Here is a tiny trained network, its code and every weight. The questions are about switching its units off for an input and a class, where a switched-off unit gives its printed mean instead of its output.

import numpy as np


def w(rows, s, z=0):
    codes = np.array(rows[::2]) - 128.0
    scale = np.full(codes.shape[1], s)
    scale[-1] = z or s
    return codes * scale


def f(y):
    return np.maximum(y, 0)


def log_softmax(a):
    a = a - a.max(-1, keepdims=True)
    return a - np.log(np.exp(a).sum(-1, keepdims=True))


def net(x, mask):
    res = np.array(x, float).reshape(1, 5) / 4 @ E
    y = f(res @ A[0][:, :-1].T + A[0][:, -1])
    res = res + np.where(mask, y, B[0][:, -1]) @ B[0][:, :-1]
    return log_softmax(res[-1] @ U[:, :-1].T + U[:, -1])


A, B = {}, {}
E = w([
[88,99,55,110,87,2,143,172,163],'x0',
[152,38,105,193,180,115,50,208,39],'x1',
[155,138,41,181,156,162,211,90,87],'x2',
[148,210,83,49,209,88,55,47,101],'x3',
[221,130,154,180,198,94,97,127,180],'x4',
],0.01)
A[0] = w([
[119,37,72,150,204,128,85,135,54,191],'N1',
[186,167,154,46,71,80,165,134,213,200],'N2',
[89,65,97,83,99,124,186,161,93,204],'N3',
[236,101,211,198,173,174,102,154,64,195],'N4',
[168,198,103,129,232,96,104,126,135,142],'N5',
[205,141,159,120,225,109,60,81,113,112],'N6',
[106,175,157,57,106,115,131,114,166,177],'N7',
[169,144,79,150,123,183,180,83,148,140],'N8',
[48,61,85,133,41,131,188,117,139,141],'N9',
[47,129,167,78,139,157,100,89,24,151],'N10',
[115,172,91,85,177,209,159,80,50,237],'N11',
[110,32,93,170,43,53,157,199,210,163],'N12',
[117,103,186,214,84,236,179,64,131,252],'N13',
[159,38,145,205,145,161,108,184,119,89],'N14',
[121,100,83,82,64,63,205,215,124,103],'N15',
[2,157,89,21,120,76,112,153,147,252],'N16',
],0.0097,0.0044)
B[0] = w([
[171,89,43,138,168,155,106,155,95,218],'N1',
[27,149,217,201,149,119,99,33,167,210],'N2',
[126,51,85,148,97,171,173,104,199,198],'N3',
[201,108,170,2,232,157,113,205,23,236],'N4',
[203,166,91,186,180,81,70,90,130,198],'N5',
[153,188,117,183,192,124,82,104,70,207],'N6',
[57,141,163,85,127,106,116,60,189,189],'N7',
[177,151,95,142,139,77,206,81,145,184],'N8',
[73,105,90,163,56,146,203,144,97,217],'N9',
[111,166,43,29,84,221,54,143,189,183],'N10',
[176,175,48,54,75,88,173,145,188,213],'N11',
[33,26,153,195,101,128,135,113,65,250],'N12',
[171,215,203,73,133,138,226,185,132,233],'N13',
[126,38,188,33,215,98,155,138,21,216],'N14',
[88,60,151,206,73,145,140,99,83,210],'N15',
[98,79,135,165,15,190,79,53,212,224],'N16',
],0.0081,0.016)
U = w([
[188,199,109,121,105,110,229,95,161,65],'0',
[194,73,170,94,227,140,120,190,65,73],'1',
[107,141,99,39,53,193,66,117,187,103],'2',
[206,208,205,97,152,218,86,228,112,35],'3',
[252,126,49,164,205,62,77,95,83,251],'4',
[97,30,111,222,54,109,163,155,96,163],'5',
[187,149,7,84,106,175,9,155,141,36],'6',
[80,174,252,157,175,33,44,2,199,216],'7',
],0.0096,0.0035)

Each question gives the input, the list of numbers given to net, and the class t.
The units are the neurons (one row each of A and B). Each row of codes is followed by its name. A weight is (code - 128) times the scale printed after its matrix; where a second scale follows, it is the last column's (A, B and U).
mask holds one flag per neuron, in row order. A switched-off neuron (its flag False) gives its mean, the last column of its row in B, instead of its output. The means were averaged over made-up inputs and are rounded, as every weight is.
A unit's drop is (log p(t) with every unit on - log p(t) with that unit switched off) / (log p(t) with every unit on - log p(t) with every unit switched off).
The circuit of an input: a set's keep is (log p(t) with only the set's units on - log p(t) with every unit switched off) / (log p(t) with every unit on - log p(t) with every unit switched off). Starting from the 12 units with the biggest drops (on a tie, the unit counted first), units are removed one at a time, each time the one whose removal leaves the highest keep (on an exact tie, the one counted first), for as long as the keep stays at least 0.8.
circuit, biggest first: the units of the circuit, biggest drop first
top k neurons: the k neurons with the biggest drops, biggest first
drop of u: that unit's drop, to one decimal
input [-8,8,3,8,-6], class 6: circuit, biggest first	N10
input [-7,2,1,2,-7], class 6: top 2 neurons	N10, N11
input [2,-4,3,7,7], class 7: top 4 neurons	N2, N1, N4, N7
input [-8,-4,-2,6,4], class 4: circuit, biggest first	N5, N6
input [-7,-1,3,3,-1], class 3: circuit, biggest first	N13, N12
input [-3,2,-4,-5,-4], class 1: circuit, biggest first	N16, N14
input [-6,-1,2,4,1], class 4: top 2 neurons	N5, N6
input [-3,-7,0,-6,6], class 7: top 2 neurons	N2, N11
input [-6,4,6,-6,-8], class 1: top 3 neurons	N14, N4, N16
input [-2,-4,1,0,2], class 7: top 3 neurons	N9, N2, N1
input [-4,7,0,5,-1], class 4: top 2 neurons	N6, N5
input [0,-8,-7,-5,-8], class 5: top 3 neurons	N9, N15, N12
input [-7,2,-7,5,3], class 4: top 3 neurons	N6, N5, N13
input [2,7,-5,2,-6], class 2: circuit, biggest first	N10
input [3,-4,-6,-1,-7], class 5: top 2 neurons	N9, N15
input [8,5,1,7,-2], class 6: drop of N9	0.3
input [-8,4,3,-7,-6], class 1: drop of N4	0.2
input [-6,3,7,6,-8], class 6: drop of N10	0.2
